Each row is followed by its class. Each block has new classes.
[-3, 7, 35, 17, -1, 2, 19, 7, 20, -13, 2, -3, 27, 4, -5, 2, 4, -15, 15, 14, 6, -7, 53, 32, 11, 53, -14, 4, 26, -6, 10, 7, 15, -9, -19, 1, 13, 15, -12, -21, -30, -4, -69, 25, 21, -2, 30, -3, -13, -6, 12, 4, -6, -2, -5, 1, 8] => (81)
[-7, -9, -80, 18, -3, 26, 57, -16, -11, -22, -15, -8, -13, -55, -6, 27, -13, 9, -89, -12, -23, 37, -22, 48, 1, -43, 14, -27, -38, 64, -33, -9, -49, 35, -25, -7, 24, -2, -18, 0, 5, -35, 30, 32, -1, -12, 91, -11, 5, -15, 7, 15, -40, 51, 27, -19, -20] => (82)
[-8, 0, -8, -6, -7, 1, -23, -12, -14, -9, -38, 9, 3, 10, -4, 8, 4, -4, -30, 5, -18, 8, -41, -9, -5, -32, 1, 7, 2, -4, -5, -3, 9, 5, 16, -8, 0, -2, -6, 6, -3, -2, 40, 1, 3, -13, 51, -3, -30, 1, -5, -4, 1, 4, 1, -3, 0] => (89)
[-2, -12, -41, -17, 3, 14, -8, 4, 0, -3, 5, -1, -10, -13, -7, 11, -2, 0, -31, 23, -1, 14, -15, -17, -5, -18, 6, -18, 3, 6, 3, -4, 1, -8, 35, 3, 35, -8, -2, 6, 4, -1, 15, 4, -2, 1, 36, -5, -13, -6, 10, -12, -13, 11, 8, -7, -1] => (82)
[-4, 3, 15, 1, -10, -8, -14, -18, 14, 11, 12, -2, -12, 11, -1, 7, 6, -1, -33, 28, 11, 18, -4, 16, 15, 32, -3, 1, 12, 0, 0, -91, 10, -29, 39, -6, -4, 1, 0, 0, -21, 22, -26, -18, -3, 9, 45, 9, 3, -11, 2, -3, 1, -17, -7, 16, -3] => (89)
[6, 6, 20, -6, -1, 22, 24, 4, 7, -10, 1, 0, 14, 7, 1, 10, -5, 5, -5, -1, -1, 6, 22, 22, 10, 44, -4, -16, 8, 1, -11, 1, 3, -1, -29, -13, 20, 1, -6, -14, -4, -4, -45, 8, -5, -3, 44, -1, -29, 1, 9, 13, 1, 6, -6, -7, -14] => (81)
[5, 1, -17, -12, 10, 5, 6, -12, 14, -18, 16, 8, 8, -24, -27, -21, -4, -10, -19, 20, 20, -18, 17, 8, 28, 28, 11, 1, 5, 19, -4, -13, 7, -40, 30, -8, 3, 9, 2, -3, -19, 20, -34, -2, -5, -2, 45, 12, 24, -8, 13, -10, -22, -19, -4, -5, -13] => (82)
[25, -14, -20, -14, -11, 11, 10, -16, -3, 5, -2, 0, 0, -12, -5, 5, -7, -9, -31, 22, -15, 3, -19, 12, 8, -28, -10, -4, -10, -22, 4, -6, 4, -4, 32, 1, -9, -20, -21, 5, 13, 8, 23, -4, 2, 8, -3, -4, 2, -7, -22, -1, -7, 16, 36, 6, -9] => (82)
[-9, 10, -29, -4, -7, 11, 0, -14, -3, -2, 14, 0, -9, 0, -4, 20, -7, 6, -26, 18, 3, -1, -14, -36, -7, -38, 14, 13, 3, 2, 2, -7, -14, -1, 38, 18, 0, -8, 1, -5, 86, 24, 37, -1, 6, -3, -13, 16, -5, -4, -4, -4, -10, -23, -9, -20, -12] => (82)
[-9, 5, 7, -32, -10, -17, -35, -3, -17, 21, 19, 0, -19, 33, -17, 1, 15, 7, 1, 10, -11, 8, -55, -64, -16, -35, -14, 10, 11, -8, -19, 14, 10, 17, 39, 7, -15, -2, 21, 10, 37, 24, 44, 0, 1, 0, -8, -2, -9, 10, -9, 9, 30, -11, 1, 4, 0] => (89)
[-2, -4, -18, -6, 2, 15, 6, -8, 37, -23, 21, 5, 16, -28, -10, 3, 2, -14, -29, 8, 14, -4, 25, 15, 24, 39, 19, -4, 6, -6, 3, -12, 9, -40, 33, -7, 1, 3, -4, -11, -44, 13, -41, -6, -3, 1, 72, 0, -7, -6, 18, -20, -31, -23, 5, -12, 0] => (82)
